Below are the code and all the weights of a small trained network. Each question names an input and a class and asks about switching units off, where a switched-off unit gives its printed mean instead of its output.

import numpy as np


def w(rows, s, z=0):
    codes = np.array(rows[::2]) - 128.0
    scale = np.full(codes.shape[1], s)
    scale[-1] = z or s
    return codes * scale


def norm(h):
    return h / np.sqrt((h * h).mean(-1, keepdims=True) + 1e-5)


def f(y):
    return np.maximum(y, 0)


def log_softmax(a):
    a = a - a.max(-1, keepdims=True)
    return a - np.log(np.exp(a).sum(-1, keepdims=True))


def net(x, mask):
    res = np.array(x, float).reshape(1, 4) / 4 @ E
    u = 0
    for l in range(2):
        y = f(norm(res) @ A[l][:, :-1].T + A[l][:, -1])
        res = res + np.where(mask[u : u + 10], y, B[l][:, -1]) @ B[l][:, :-1]
        u += 10
    return log_softmax(norm(res)[-1] @ U[:, :-1].T + U[:, -1])


A, B = {}, {}
E = w([
[145,187,89,166,71,187,136],'x0',
[211,168,35,124,142,142,163],'x1',
[115,174,79,254,127,169,166],'x2',
[160,181,190,115,146,34,70],'x3',
],0.0093)
A[0] = w([
[132,20,106,107,164,206,227,67],'L0N1',
[17,90,170,151,57,145,99,1],'L0N2',
[94,73,189,238,119,205,29,57],'L0N3',
[194,14,198,67,172,84,121,114],'L0N4',
[93,178,176,109,117,106,130,78],'L0N5',
[147,78,127,54,26,123,86,71],'L0N6',
[44,43,167,150,139,222,149,53],'L0N7',
[137,157,192,155,149,75,23,86],'L0N8',
[17,170,221,13,164,132,19,69],'L0N9',
[38,91,254,68,109,207,140,96],'L0N10',
],0.0077,0.0063)
B[0] = w([
[231,83,212,175,82,63,154,204],'L0N1',
[163,208,174,2,142,101,139,173],'L0N2',
[168,110,151,125,32,71,215,188],'L0N3',
[48,182,59,128,68,70,96,251],'L0N4',
[194,76,116,106,108,145,174,150],'L0N5',
[86,84,137,115,179,188,89,182],'L0N6',
[197,111,155,101,194,196,189,204],'L0N7',
[203,166,180,55,118,166,229,202],'L0N8',
[87,114,61,208,167,97,61,253],'L0N9',
[19,159,50,88,213,81,116,243],'L0N10',
],0.0096,0.0058)
A[1] = w([
[159,93,89,140,125,175,216,152],'L1N1',
[213,98,174,232,92,54,166,123],'L1N2',
[196,42,83,94,176,158,147,81],'L1N3',
[64,121,184,48,81,14,157,125],'L1N4',
[158,173,127,44,147,197,149,156],'L1N5',
[110,155,51,255,92,136,160,64],'L1N6',
[185,174,40,58,158,48,108,112],'L1N7',
[245,187,65,199,81,150,150,99],'L1N8',
[64,53,77,42,84,158,71,4],'L1N9',
[160,27,89,105,192,173,184,93],'L1N10',
],0.0092,0.0043)
B[1] = w([
[107,144,86,206,64,92,88,203],'L1N1',
[134,68,122,68,96,187,40,208],'L1N2',
[177,78,180,163,88,149,131,159],'L1N3',
[156,167,89,204,73,171,211,225],'L1N4',
[127,137,147,116,193,142,76,169],'L1N5',
[106,169,133,169,110,138,60,201],'L1N6',
[139,86,181,129,131,148,254,235],'L1N7',
[50,143,123,129,154,133,64,255],'L1N8',
[136,175,105,97,213,64,100,167],'L1N9',
[210,99,179,110,71,120,156,169],'L1N10',
],0.0096,0.0099)
U = w([
[196,54,156,167,69,149,117,134],'0',
[140,144,133,138,108,87,251,117],'1',
[63,109,51,129,171,59,106,170],'2',
[159,163,177,72,197,152,130,1],'3',
[97,177,94,190,108,161,31,182],'4',
],0.02,0.0025)

Each question gives the input, the list of numbers given to net, and the class t.
The units are the neurons (one row each of A and B). Each row of codes is followed by its name. A weight is (code - 128) times the scale printed after its matrix; where a second scale follows, it is the last column's (A, B and U).
mask holds one flag per neuron, layer by layer. A switched-off neuron (its flag False) gives its mean, the last column of its row in B, instead of its output. The means were averaged over made-up inputs and are rounded, as every weight is.
A unit's drop is (log p(t) with every unit on - log p(t) with that unit switched off) / (log p(t) with every unit on - log p(t) with every unit switched off).
The circuit of an input: a set's keep is (log p(t) with only the set's units on - log p(t) with every unit switched off) / (log p(t) with every unit on - log p(t) with every unit switched off). Starting from the 12 units with the biggest drops (on a tie, the unit counted first), units are removed one at a time, each time the one whose removal leaves the highest keep (on an exact tie, the one counted first), for as long as the keep stays at least 0.8.
circuit, biggest first: the units of the circuit, biggest drop first
unit that matters most: the unit with the biggest drop
top k neurons: the k neurons with the biggest drops, biggest first
drop of u: that unit's drop, to one decimal
input [-3,-4,2,-7], class 0: circuit, biggest first => L0N1
input [3,-7,6,7], class 0: top 2 neurons => L1N2, L0N10
input [0,-1,-4,-6], class 0: top 2 neurons => L0N1, L0N7
input [-1,-5,-2,7], class 1: top 2 neurons => L0N8, L1N4
input [3,-5,2,-6], class 0: top 4 neurons => L0N7, L0N4, L0N1, L1N7
input [4,-4,6,-8], class 0: top 2 neurons => L0N4, L0N7
input [-8,1,8,3], class 4: circuit, biggest first => L0N10, L1N7
input [4,-4,-5,6], class 1: top 2 neurons => L0N8, L1N8
input [5,4,1,7], class 3: top 2 neurons => L0N9, L1N1
input [5,-3,-5,-3], class 2: top 3 neurons => L0N10, L0N9, L0N8
input [7,-7,-6,5], class 2: top 3 neurons => L0N9, L0N10, L0N6
input [-3,-8,8,-5], class 1: top 3 neurons => L0N2, L0N10, L0N9
input [4,-8,-8,1], class 2: drop of L0N9 => 0.1
input [-1,-6,5,-7], class 0: unit that matters most => L0N1
input [-7,7,5,7], class 3: drop of L1N4 => 0.4
input [8,-8,-6,-5], class 3: drop of L0N4 => 0.3
